Below are the code and all the weights of a small trained network. Each question names an input and a class and asks about switching units off, where a switched-off unit gives its printed mean instead of its output.

import numpy as np


def w(rows, s, z=0):
    codes = np.array(rows[::2]) - 128.0
    scale = np.full(codes.shape[1], s)
    scale[-1] = z or s
    return codes * scale


def norm(h):
    return h / np.sqrt((h * h).mean(-1, keepdims=True) + 1e-5)


def f(y):
    return y / 2 * (1 + np.tanh(0.7978845608 * (y + 0.044715 * y**3)))


def log_softmax(a):
    a = a - a.max(-1, keepdims=True)
    return a - np.log(np.exp(a).sum(-1, keepdims=True))


def net(x, mask):
    res = np.array(x, float).reshape(1, 5) / 4 @ E
    u = 0
    for l in range(4):
        y = f(norm(res) @ A[l][:, :-1].T + A[l][:, -1])
        res = res + np.where(mask[u : u + 5], y, B[l][:, -1]) @ B[l][:, :-1]
        u += 5
    return log_softmax(norm(res)[-1] @ U[:, :-1].T + U[:, -1])


A, B = {}, {}
E = w([
[210,5,27,142,151,109,132],'x0',
[148,35,192,123,78,72,214],'x1',
[133,106,254,191,48,133,67],'x2',
[198,101,55,134,240,102,53],'x3',
[80,172,126,111,132,135,29],'x4',
],0.0035)
A[0] = w([
[174,133,97,177,212,126,133,153],'L0N1',
[117,171,195,139,91,81,115,254],'L0N2',
[89,102,129,114,167,91,115,114],'L0N3',
[2,135,110,72,119,148,168,216],'L0N4',
[168,158,144,169,69,74,112,184],'L0N5',
],0.0058,0.00071)
B[0] = w([
[166,182,175,92,151,136,163,227],'L0N1',
[223,145,134,173,78,142,119,226],'L0N2',
[237,143,255,67,137,192,129,131],'L0N3',
[170,107,191,150,156,163,186,250],'L0N4',
[214,33,134,95,153,178,54,164],'L0N5',
],0.0052,0.0023)
A[1] = w([
[70,143,196,196,82,143,2,60],'L1N1',
[174,144,108,169,206,151,66,2],'L1N2',
[211,180,142,98,136,178,32,226],'L1N3',
[153,138,171,140,108,177,106,100],'L1N4',
[152,191,191,165,61,99,102,204],'L1N5',
],0.0044,0.00082)
B[1] = w([
[151,104,82,2,193,146,183,216],'L1N1',
[131,209,128,77,86,166,130,184],'L1N2',
[161,132,132,140,153,184,188,253],'L1N3',
[41,99,97,178,125,156,184,171],'L1N4',
[227,152,137,104,196,188,58,216],'L1N5',
],0.0068,0.0023)
A[2] = w([
[175,87,152,195,213,91,120,164],'L2N1',
[189,35,115,126,155,172,191,204],'L2N2',
[238,115,150,49,61,184,150,86],'L2N3',
[3,206,167,205,106,79,126,84],'L2N4',
[211,185,141,63,158,117,141,254],'L2N5',
],0.0049,0.00089)
B[2] = w([
[95,202,238,93,175,129,136,160],'L2N1',
[58,156,72,168,112,107,161,252],'L2N2',
[109,69,156,141,94,134,1,243],'L2N3',
[25,150,134,170,97,160,37,119],'L2N4',
[128,104,114,192,92,27,214,245],'L2N5',
],0.0059,0.004)
A[3] = w([
[157,124,139,77,186,68,100,144],'L3N1',
[64,105,75,189,90,254,117,165],'L3N2',
[155,115,79,53,155,189,82,127],'L3N3',
[221,140,123,121,203,167,87,249],'L3N4',
[90,61,92,176,109,27,217,155],'L3N5',
],0.0057,0.0016)
B[3] = w([
[122,184,162,129,139,155,182,142],'L3N1',
[58,125,79,94,133,90,101,193],'L3N2',
[191,125,72,132,158,94,166,154],'L3N3',
[120,165,139,179,100,142,214,218],'L3N4',
[254,253,91,108,214,139,122,253],'L3N5',
],0.0072,0.0044)
U = w([
[93,32,32,109,104,106,83,68],'0',
[2,164,116,125,150,140,111,6],'1',
[203,229,99,148,200,130,219,219],'2',
[126,27,199,152,65,114,60,63],'3',
[106,112,180,197,92,187,144,194],'4',
],0.0093,0.0024)

Each question gives the input, the list of numbers given to net, and the class t.
The units are the neurons (one row each of A and B). Each row of codes is followed by its name. A weight is (code - 128) times the scale printed after its matrix; where a second scale follows, it is the last column's (A, B and U).
mask holds one flag per neuron, layer by layer. A switched-off neuron (its flag False) gives its mean, the last column of its row in B, instead of its output. The means were averaged over made-up inputs and are rounded, as every weight is.
A unit's drop is (log p(t) with every unit on - log p(t) with that unit switched off) / (log p(t) with every unit on - log p(t) with every unit switched off).
The circuit of an input: a set's keep is (log p(t) with only the set's units on - log p(t) with every unit switched off) / (log p(t) with every unit on - log p(t) with every unit switched off). Starting from the 12 units with the biggest drops (on a tie, the unit counted first), units are removed one at a time, each time the one whose removal leaves the highest keep (on an exact tie, the one counted first), for as long as the keep stays at least 0.8.
units of the circuit, in order: the units of the circuit, biggest drop first
unit that matters most: the unit with the biggest drop
k most important neurons: the k neurons with the biggest drops, biggest first
top k neurons in layer l: the k neurons of layer l with the biggest drops, biggest first
drop of u: that unit's drop, to one decimal
input [5,1,7,-2,3], class 0: top neuron in layer 2 -> (L2N2)
input [4,0,8,5,1], class 4: units of the circuit, in order -> (L3N5 L3N4 L2N1)
input [3,3,6,-2,-6], class 3: 4 most important neurons -> (L2N5 L0N5 L3N4 L2N3)
input [3,-2,7,0,0], class 0: 2 most important neurons -> (L1N1 L2N2)
input [5,-5,3,-4,6], class 0: top 2 neurons in layer 3 -> (L3N5 L3N2)
input [2,3,4,-2,1], class 3: 2 most important neurons -> (L2N3 L0N2)
input [-1,0,5,-6,4], class 3: 2 most important neurons -> (L2N3 L3N5)
input [-6,-7,0,-5,-4], class 1: top 3 neurons in layer 0 -> (L0N1 L0N3 L0N5)
input [-3,-5,0,-5,-1], class 1: 3 most important neurons -> (L3N5 L1N4 L3N2)
input [-7,-6,4,-5,-5], class 4: 3 most important neurons -> (L3N5 L1N5 L2N3)
input [4,2,6,1,-3], class 3: top 2 neurons in layer 0 -> (L0N5 L0N4)
input [-5,-2,-1,-3,-8], class 4: 2 most important neurons -> (L1N1 L3N5)
input [8,-2,-1,-8,3], class 0: 2 most important neurons -> (L2N5 L3N2)
input [2,3,0,-2,5], class 3: units of the circuit, in order -> (L2N3)
input [2,-1,-2,-8,-1], class 1: 3 most important neurons -> (L2N5 L1N1 L3N2)
input [5,4,5,8,5], class 4: 2 most important neurons -> (L3N5 L2N1)
input [-2,7,5,0,4], class 3: 2 most important neurons -> (L2N3 L3N5)
input [4,1,8,-8,8], class 0: 2 most important neurons -> (L1N1 L1N4)
input [5,-3,8,6,-8], class 4: top 2 neurons in layer 1 -> (L1N1 L1N2)
input [8,-8,3,-6,-1], class 0: unit that matters most -> L2N5
input [-6,5,-5,-7,-1], class 4: top 2 neurons in layer 0 -> (L0N4 L0N2)
input [-5,8,3,-1,8], class 3: drop of L2N3 -> 0.5
input [-5,2,-3,1,2], class 4: drop of L1N1 -> 0.5
input [-1,-7,-3,-4,2], class 1: drop of L3N5 -> 0.3
input [5,-2,5,-3,1], class 0: drop of L3N3 -> 0.0
input [-3,2,3,2,-5], class 4: top 2 neurons in layer 1 -> (L1N5 L1N2)
input [2,-3,3,-5,-2], class 0: most important neuron -> (L3N2)
input [8,5,3,-5,5], class 0: top 2 neurons in layer 2 -> (L2N5 L2N2)
